In the rows, zero is written as 128.
Here are made-up elements, facts about them, and rows of numbers that follow some of those facts. Name the element behind each unnamed row.

How the elements are related:
(988) β (82); (226) β (1504); (132) β (555); (297) β (70); (773) β (82)
(783) β (917); (395) β (232); (1023) β (696); (1100) β (1582); (621) β (537)
(1098) β (6); (187) β (1533); (747) β (555); (889) β (1106); (378) β (809)
(625) β (82); (1476) β (1518); (797) β (1556); (612) β (395); (1548) β (312)
(1144) β (1075); (216) β (988); (518) β (1582); (702) β (1518); (1567) β (232)
(856) β (998); (396) β (555); (1395) β (809); (1623) β (901); (257) β (1203)
(1377) β (1106); (328) β (174); (1204) β (998); (130) β (265); (1367) β (174)
(1085) β (1406); (1145) β (1203); (1051) β (365); (1090) β (988); (865) β (1036)
(629) β (851); (447) β (6); (1047) β (851); (303) β (6); (1582) β (985)
(12) β (365); (145) β (1106); (264) β (6); (736) β (917); (1491) β (1551)
(1656) β (1406); (771) β (6); (1198) β (100); (1504) β (438); (1183) β (70)
(1413) β (82); (1469) β (384); (300) β (537); (1592) β (174); (1082) β (438)
(414) β (82); (988) Ψ (901); (1256) Ψ (555); (226) Ψ (1323); (132) Ψ (555)
(297) Ψ (1170); (148) Ψ (384); (773) Ψ (1518); (783) Ψ (1106); (1238) Ψ (265)
(395) Ψ (985); (491) Ψ (1323); (782) Ψ (265); (707) Ψ (1533); (1023) Ψ (1323)
(229) Ψ (365); (252) Ψ (985); (575) Ψ (1533); (104) Ψ (365); (341) Ψ (901)
(1100) Ψ (1170); (788) Ψ (232); (82) Ψ (438); (621) Ψ (1323); (1098) Ψ (232)
(187) Ψ (1170); (917) Ψ (1323); (1318) Ψ (985); (747) Ψ (232); (908) Ψ (1554)
(478) Ψ (365); (85) Ψ (555); (998) Ψ (1106); (142) Ψ (438); (1137) Ψ (365)
(880) Ψ (985); (889) Ψ (365); (755) Ψ (1170); (737) Ψ (384); (1075) Ψ (384)
(13) Ψ (174); (378) Ψ (1556); (929) Ψ (713); (862) Ψ (985); (625) Ψ (1533)
(682) Ψ (384); (1476) Ψ (555); (935) Ψ (555); (797) Ψ (232); (815) Ψ (1170)
(692) Ψ (532); (1430) Ψ (555); (6) Ψ (532); (612) Ψ (555); (1548) Ψ (1203)
(1144) Ψ (1203); (216) Ψ (70); (1134) Ψ (174); (744) Ψ (1556); (518) Ψ (70)
(702) Ψ (312); (590) Ψ (265); (1567) Ψ (1323); (1551) Ψ (70); (856) Ψ (1323)
(396) Ψ (1323); (1395) Ψ (174); (1623) Ψ (985); (35) Ψ (555); (117) Ψ (555)
(257) Ψ (1036); (1009) Ψ (174); (1377) Ψ (365); (167) Ψ (265); (328) Ψ (174)
(1061) Ψ (174); (17) Ψ (1170); (33) Ψ (312); (1204) Ψ (232); (130) Ψ (532)
(1367) Ψ (555); (1085) Ψ (232); (100) Ψ (696); (851) Ψ (232); (1447) Ψ (985)
(617) Ψ (985); (1145) Ψ (265); (772) Ψ (1106); (809) Ψ (1554); (1051) Ψ (174)
(421) Ψ (1170); (134) Ψ (532); (1090) Ψ (1323); (865) Ψ (1556); (629) Ψ (985)
(447) Ψ (365); (1247) Ψ (1106); (1549) Ψ (312); (1047) Ψ (1518); (303) Ψ (1170)
(1672) Ψ (365); (1582) Ψ (174); (397) Ψ (1406); (12) Ψ (713); (1378) Ψ (696)
(474) Ψ (1203); (893) Ψ (1170); (145) Ψ (1170); (264) Ψ (1170); (736) Ψ (555)
(1491) Ψ (555); (338) Ψ (1106); (900) Ψ (1533); (1656) Ψ (985); (771) Ψ (1533)
(1198) Ψ (696); (45) Ψ (1323); (1524) Ψ (174); (1504) Ψ (1556); (135) Ψ (384)
(1183) Ψ (365); (1391) Ψ (1203); (1413) Ψ (365); (1113) Ψ (696); (209) Ψ (1518)
(1469) Ψ (1323); (679) Ψ (1533); (300) Ψ (365); (1592) Ψ (1170); (761) Ψ (174)
(401) Ψ (713); (1082) Ψ (384); (1537) Ψ (1203); (414) Ψ (1406); (988) Π e
(148) Π k; (773) Π d; (783) Π h; (1238) Π h; (395) Π e
(491) Π c; (782) Π d; (707) Π g; (229) Π j; (252) Π i
(575) Π f; (341) Π c; (1100) Π m; (788) Π j; (82) Π d
(621) Π h; (1098) Π k; (187) Π i; (917) Π j; (1318) Π a
(747) Π m; (908) Π i; (478) Π e; (998) Π d; (142) Π c
(1137) Π a; (880) Π k; (889) Π k; (737) Π i; (1075) Π l
(13) Π l; (862) Π m; (625) Π h; (797) Π l; (815) Π e
(692) Π k; (1430) Π c; (6) Π f; (612) Π i; (1548) Π c
(1144) Π g; (216) Π a; (1134) Π h; (744) Π g; (518) Π g
(702) Π k; (590) Π f; (1567) Π b; (396) Π e; (1395) Π c
(1623) Π c; (257) Π k; (1377) Π d; (167) Π c; (328) Π j
(17) Π l; (33) Π i; (130) Π a; (1367) Π l; (1085) Π b
(1447) Π j; (617) Π d; (1145) Π m; (772) Π a; (809) Π e
(1051) Π g; (421) Π k; (134) Π b; (1090) Π f; (865) Π a
(447) Π b; (303) Π h; (1672) Π h; (1582) Π k; (397) Π a
(12) Π c; (1378) Π a; (474) Π b; (893) Π b; (145) Π j
(264) Π c; (1491) Π a; (338) Π k; (900) Π m; (1656) Π b
(771) Π k; (1198) Π i; (45) Π a; (1524) Π e; (135) Π m
(1183) Π f; (1391) Π d; (1413) Π g; (1113) Π d; (209) Π j
(1469) Π k; (679) Π a; (300) Π m; (1592) Π g; (761) Π i
(401) Π k; (1082) Π c; (1537) Π a; (414) Π m

Some rows with their names:
(935): 135 138 157 112 105 139 126 125 121 129 126 187 143 143 126 137 110 126 122 123 142  98 113 124 170 104 149 131 128
(45): 141 115 165 140  83  88 127 127 130 130  84 158 130 147 134 130 105 147 107 136 152 111 123 178 116 101 130 120  98
(988): 113 162  91 134  91 144 111 131 127 136 166 161 120 166  84 169  85 133 101 145 108 122 108 117 171 128 145 123 120
(1090): 149 122  74 113  57  80 118 132 139  81 146 155 174 146 151 116 119 141  87 153 137 117 113 195 174 120 105 144  90
(747): 127 143  88  82 109 122 118  73 129  64 110 167 149 159 180 118 120 113 155 127 119  97 116 159 206 110 118 139 120
(1491): 142 131 153 113  79 123 141 105 132 115  91 205 173 157 133 101 131 101 110 155 175 125 129 158 172 140 114 141 104
(341): 128 139 123 111  99 106 117 114 146 139 150 175 114 159 101 156 113 113 120 113  96 121 100 127 122  90 125 124 138
(257): 119 147  98 118 103 158 134  96 141 131 107 187 123 177 116 107 105 112 125 170 137 126 121 149 151 144 101 125 111
(1203): 105 147 194 112 102  85  99 124 158 166 135 106 106 144 130 172 116 133 110 119 144  81  96 108 146 108 159  88 131
(1144): 120 165  90 127  70 135 102  92 112  93 141 178 142 205 101 161 103  92 134 165 125 137 129 128 190 125 146 131  94
(908): 120 125 156 117  68  99 101 134 107 100 120 158 142 146 104 170 121 119 132 137 134 127 101 130 133  91 124 129 124
(1134):  98 160 125 133 104 158 128 113 154 169 119 196  73 193  60 146  77 104 134 138 110 134 100 118 115 122 128 111 132
(1504): 111 118 149 114 126 127 120 120 121 122 100 152 124 137 138 143 102 130 144 128 123  98 110 132 145 105 117 117 141
(12): 123 129  74 103  99 141 127 137 147 132 160 180 134 159 108 131 116 124 106 150 109 130  99 137 144 125  83 133 135
(1672): 100 157 118 126  90 171 123  85 146 198 110 198  81 167  70 151  94 140 122 145  86 153 120 106  98 138 140 105 128
(447): 150 104  78 102  88  95 114  95 102  94 136 133 203 140 123 139 126 104 128 137  96 141 165 133 198 157  92 117 120
(929): 122 142 138 119 109 113 116 115 123 120 108 152 127 142 121 144 102 126 119 129 128 102 114 135 150 100 135 128 130
(1395): 105  97  93  88 128 163 137 127 142 108 114 197 127 162 149 131 111 106 208 132  77 118 102 152 128 113  42 114 164

Which element is each row?
No name comes twice in this set of rows, the named rows included.
156 103  84 124  85  89 116 123 116  74 157 146 189 170 168 157 100 123 147 129  87 116 157 181 193 132 100 113 101 : (1567)
117 142 118  98 117 152 115  77  91  88  48 180 126 200 123 117 134  67 200 160 164 117 132 125 158  85 107 124 120 : (328)
105 158 123 137 107 165 125 108 152 180 118 203  78 188  76 152  87 118 126 145 105 138 103 119 107 121 132 110 130 : (1238)
117 136 135 106  91 112 111  90 117 135  91 148 136 121 111 141 115 149 116 128 119 118 123 122 150 116 142 121 128 : (104)
136 143 141 106  94 132 128 128 144 148 167 219 127 159 107 154 118 113 119 107 108 125 102 118 146  96 138 126 139 : (1430)
122 125 122 121 104 100 105 103 111  70 121 179 169 164 121 158 151  91 137 182 134 132 111 144 149 100  97 153 109 : (187)
108 147 173 132 168  81  98  87 170 126 148 130 135 152 157 174 156 111  96 186 125  80  95 114 149 119 124 118 126 : (1170)
104 147 133 116  89 153 102 100  94 139  84 148 118 130 104 152 112 146 132 158 134 123 117 108 152 109 155 121 120 : (229)
150 112 155  89  97 115 135  89 119 107  91 230 173 179 146 115 160  67 175 133 141 136 134 145 148 100  92 132 125 : (1367)
111 152  52 114  57 171 105 106 104 120 142 161 160 152  91 147 105 135 116 192 120 151 125 122 185 162 122 127 104 : (1413)
112  98 114  94 138 170 135 120 117  99  85 176 147 139 184 116 114 129 202 156 110  99 118 157 154 125  60 115 148 : (378)
 99 130 205 108 116 105 102 131 157 163 127 110 103 136 153 172 112 135 137 116 126  72  94 108 138 106 144  77 146 : (438)

The same elements again, as new rows of numbers:
Some rows with their names:
(1047): 143 142 142 135 128 128 136 116 127 132 116 109 133 133 120 138 127 125 140 147 131 132 122 135 140 138 112 125 133 117 132 119 148 133 124 127 112 124 140 125 122 125 123 133 134 130 124
(1518): 139 116 114 149 103 142 126 122 129 138 120 142 120 135 143 132 129 145 131 114 124 118 114 150 118 127 151 128 130 125 131 122 125 134 145 116 149 134 110 143 136 163  99 124 104 131 119
(682): 144 131 131 140 125 132 125 125 129 138 122 113 123 132 130 133 128 138 137 130 128 128 116 135 137 130 122 126 129 123 131 119 135 135 129 122 127 134 127 136 125 124 127 132 120 127 121
(537): 142 112 114 150 117 142 116 135 134 139 124 117 119 134 139 122 132 155 129 115 124 124 120 145 119 125 140 127 128 128 135 119 115 126 140 114 148 127 117 136 133 136 128 129 119 127 119
(1533): 142 106 114 151 117 144 113 138 134 142 122 122 119 133 139 124 132 157 127 112 123 122 114 142 123 123 143 132 126 130 135 115 116 127 141 114 150 127 116 136 130 133 130 129 116 128 119
(625): 121 122 132 116 136 122 133 134 122 119 118 130 148 124 119 142 126 115 122 141 134 135 117 111 138 132 123 125 130 131 126 140 145 124 118 134  91 119 144 129 110 124 125 135 135 133 132
(82): 124 101 117 130 131 128 118 149 130 131 132 121 126 128 139 135 128 142 127 112 131 126 103 121 148 119 148 127 124 141 133 137 119 129 127 124 133 140 119 145 118 114 134 132 114 126 123
(707): 116 127 126 113 134 127 115 132 126 120 143 133 122 126 120 127 131 120 118 116 126 123 135 119 117 125 131 135 123 130 116 122 122 131 129 131 145 121 120 131 134 123 111 125 123 132 134
(12): 127 133 134  92 123 116 134 130 123 127 113 164 137 121 122 110 125 123 115 140 123 140 144 108 117 125 112 130 122 128 114 135 131 117 123 129 121 118 143 130 123 148 100 134 129 131 139
(782): 123 126 128 131 129 127 135 132 130 128 132 127 128 127 132 125 127 133 132 123 132 121 122 126 141 125 130 127 129 128 134 135 125 132 126 128 129 136 125 131 133 122 134 127 131 127 127
(1082): 132 151 143  97 123 116 140 120 125 129 119 159 128 119 122  98 125 126 119 144 122 138 164 114 105 126  97 134 125 115 115 133 123 114 125 131 134 116 144 121 137 149 111 127 140 127 141
(1524): 100 123 117  99 139 121 137 143 124 110 150 144 126 120 124 116 127 115 120 105 131 121 131 111 142 119 137 136 126 137 124 141 115 119 121 138 151 127 120 126 143 132 113 121 138 133 138
(1378): 125 125 130 126 126 130 128 130 125 133 125 134 125 126 129 128 125 134 129 125 126 128 125 124 133 126 122 132 126 127 127 129 127 126 126 127 132 128 124 137 131 129 119 128 129 125 130
(1204): 146 143 141 134 125 128 139 117 130 132 115 111 134 132 120 136 126 126 141 146 130 131 123 135 137 136 112 123 132 115 133 119 149 132 125 125 110 125 140 123 125 126 127 134 134 129 124
(998): 127 118 118 136 127 130 124 138 131 133 135 119 118 127 143 122 127 145 131 107 129 119 122 126 137 118 139 132 126 132 134 131 112 131 130 124 148 144 113 138 136 129 137 125 120 125 125
(142): 119 124 124 111 122 124 126 132 120 129 125 170 124 121 128 113 120 127 121 125 117 143 138 115 122 124 122 136 121 136 115 124 113 110 127 132 136 124 126 136 130 144 104 127 127 124 138
(1247): 142 129 131 139 122 134 125 125 130 140 121 112 123 132 130 135 127 139 137 131 127 131 116 134 135 129 125 127 129 124 130 118 131 134 129 122 124 132 129 138 126 123 128 131 120 126 122
(13): 126 130 131 125 133 129 122 132 129 122 134 104 124 126 129 130 128 124 128 117 130 123 129 120 146 126 132 135 127 130 125 130 130 131 127 131 135 129 122 127 134 126 127 125 124 130 126

Name these rows:
No name comes twice in this set of rows, the named rows included.
146 120 126 145 119 136 115 131 130 143 130 110 115 131 141 131 126 149 136 115 124 129 115 134 130 123 136 130 123 128 130 117 119 132 134 118 144 140 113 143 130 123 131 129 106 121 119 : (851)
133 109 109 156 108 144 127 121 125 134 123 145 122 134 141 142 126 139 133 115 124 123 106 154 120 130 155 127 130 134 132 116 129 129 142 119 145 132 110 141 134 156 102 123 110 130 119 : (1106)
144 110 115 142 108 140 124 131 134 143 117 129 122 134 144 127 136 153 126 115 127 119 114 143 125 123 148 129 128 127 133 124 126 133 143 112 146 130 117 140 130 152 107 131 102 132 119 : (384)
152 110 130 136 140 134  87 164 145 150 134  68 112 131 137 108 137 176 129 119 123 133 121 112 132 116 117 133 118 131 136 116  98 122 128 114 150 131 127 135 116  75 183 141 120 116 121 : (100)
122 137 132  88 120 115 141 116 126 117 123 144 143 125 118 134 135 103 112 135 135 117 129 116 114 129 132 128 128 121 114 138 155 142 128 129 119 121 133 128 128 159  68 128 107 147 132 : (518)
117 107 113 136 133 132 113 140 129 128 146 111 118 127 139 135 128 134 125 103 126 122 119 123 139 120 147 135 123 141 127 125 110 133 130 128 150 136 106 141 130 116 135 125 109 125 125 : (1075)
135 130 121 159 118 145 127 138 138 135 128 121 114 132 139 105 140 164 127 122 121 123 145 148 127 128 116 121 121 117 138 121 117 134 140 116 175 129 106 130 139 127 150 131 123 121 125 : (555)
153 141 147 128 137 127 122 132 138 137 115  90 133 131 119 121 132 141 135 151 131 132 133 120 129 133 100 128 129 115 135 125 138 129 122 122 113 119 149 118 117 103 151 139 143 126 124 : (378)
102 115 119  98 150 121 124 156 126 109 153 125 127 121 120 117 129 118 118 107 130 127 127 102 147 120 135 136 123 141 124 139 109 115 117 139 151 124 126 124 134 110 135 124 147 129 139 : (395)
121 123 123 152 132 130 135 110 113 124 123 157 139 135 117 181 110 102 146 139 130 140  79 153 129 145 135 120 133 129 128 115 153 128 126 130  93 131 127 143 109 121 115 131 124 133 123 : (1023)
141 161 150 140 128 131 151 119 131 130 123 108 127 131 120 121 132 135 141 152 127 132 153 139 132 140  89 119 128 107 134 120 143 136 125 126 130 124 134 117 133 119 147 132 144 122 128 : (132)
 96 158 124 100 144 111 138 126 128 106 147 157 126 121 113 108 118 104 118 122 134 112 154 118  99 128 106 132 130 118 123 140 113 118 119 139 152 117 134 112 150 120 143 123 165 130 144 : (396)

The same elements again, as new rows of numbers:
Named rows:
(187): 200 147  94 136 154 119 119 170 144  96 125 155 147 185 117 123 126  37 140 149 139 154 110 142 134 123 135 152 177
(744): 147 147 140 135 150 130 138 132 137 134 127 148 139 138 122 118 144 126 127 128 121 128 111 134 117 112 127 137 130
(135): 137 146 151 135 151 129 142 141 133 142 128 162 135 144 125 110 142 126 124 129 125 131 111 136 103 110 133 143 133
(264): 152 122 139 131 135 120 144 114 120  56 117  87 161 225 118  53 131  46 107 167 134 172 102 113 185 174 186 171  80
(935):  56 161 168 135 135 139 155 110 136 169 119 109 144 111 116 122 143 184 125 112  90  77 106 147 127 104 124 129  99
(1413):  89 147  76 136 169 173 106  32 145  92 117 137  95 148 122  86 132 104 128 139  57 133 123 201  89 130  99 164 155
(401): 134 143 144 129 158 140 137 139 125 140 131 149 141 154 128 115 145 116 126 133 159 110 113 138 129 107 142 124 134
(1551): 103 163 149 131 146 129 117 150 134 140 116 117 147 132 142 108 144 132 124 122 104 110 116 101 127 104  97 114 113
(1672): 149 145 124 126 153 142 130 119 134 109 137 127 146 140 119 139 147 118 134 132 146 104 111 136 165 109 130 110 137
(1144): 148 144 137 143 149 131 141 128 140 133 127 142 135 150 118 128 137 113 130 128 124 122 106 151 118 119 145 151 136
(145): 227 158 121 151 124 141  71 166 144  55 122 104 124 151  83 160 146  49 187 142  68 163 113  83 140 111 167 165 161
(692): 133 143 146 129 158 140 136 139 124 139 132 148 142 155 129 117 144 118 126 133 159 112 113 138 130 106 142 125 135
(414):  91 148  80 138 173 173 112  39 139 109 115 144  93 148 125  78 133  96 125 140  70 135 125 201  72 132 108 170 152
(862): 135 146 153 134 151 128 141 140 133 141 129 163 135 146 125 110 142 130 124 129 124 131 111 137 104 109 132 143 135
(328): 175 147  57 140 154 105 167  94 177 108 140 124 146 110 135 166 123  84 106 112 110 108  92 170 156 150  79 135 156
(1247): 101 158 142 139 144 132 120 144 137 136 117 107 142 147 139 115 136 119 126 123 105 105 111 120 130 110 116 131 119
(1476):  62 158 162 144 134 140 157 109 138 172 120 101 141 125 114 134 136 168 129 112  95  70 102 164 128 109 144 144 105
(491): 150 146 146 131 151 128 132 131 139 139 119 143 156 164 117 111 142 145 131 134 126 123 114 153 142 104 122 127 125

Name these rows:
No name comes twice in this set of rows, the named rows included.
149 143 139 143 147 130 140 133 141 134 129 143 136 154 119 130 136 116 131 128 123 122 106 152 119 117 146 152 139 : (1051)
107 159 142 140 145 130 119 153 138 142 117 110 144 148 139 121 136 119 128 121 110 102 111 121 129 109 116 130 122 : (1504)
146 151 113 150 151 126  87 181 142 102 117 101 137 203 156 122 121  45 132 134 119 126 110 112 135 123 125 148 151 : (297)
143 143 145 144 150 130 145 139 136 145 128 153 133 158 122 121 135 112 128 129 132 123 106 154 104 116 152 156 140 : (1145)
157 141 117 136 153 144 133 119 136 115 136 119 144 153 116 151 141 102 139 132 153  96 106 152 167 115 150 126 141 : (783)
 82 134 157 132 120 127 168  84 121  87 114  59 161 178 106  63 134  95 105 150 102 132  97 122 185 170 187 169  49 : (447)
107 144 174 101 124 116 166  80 116  78 117  99 175 120 108  35 165 152  96 148  94 164 112  64 184 150 119 114  28 : (6)
151 121 116 126 136 133 140 101 114  26 134  72 150 201 122  80 138  18 111 164 155 153  99  94 208 179 193 156  93 : (303)
114 156  98 109 177 164  92  28 143  96 110 164 114 106 131  51 162 177 117 136  42 162 143 149  88 106  22 109 120 : (82)
132 145 152 125 157 136 133 149 126 141 134 158 144 150 131 117 147 132 126 130 158 113 114 129 130  96 129 114 138 : (1582)
186 139 122 147 158 122 109 181 139 109 128 156 130 200 144 119 127  54 130 138 143 151 110 128 108 120 142 159 167 : (1100)
106 150  71 137 165 169  97  25 153  88 109 111 113 155 116  95 133 117 135 140  48 125 124 207 123 128  87 153 144 : (1090)
 98 145  55 128 174 186  99  19 139  72 124 112 103 146 119 107 138  91 135 143  88 109 124 201 137 128 104 139 159 : (625)
170 140 122 131 165 132 100 176 126 100 132 150 138 198 151 110 136  60 127 143 169 139 116 113 135 112 131 127 162 : (421)

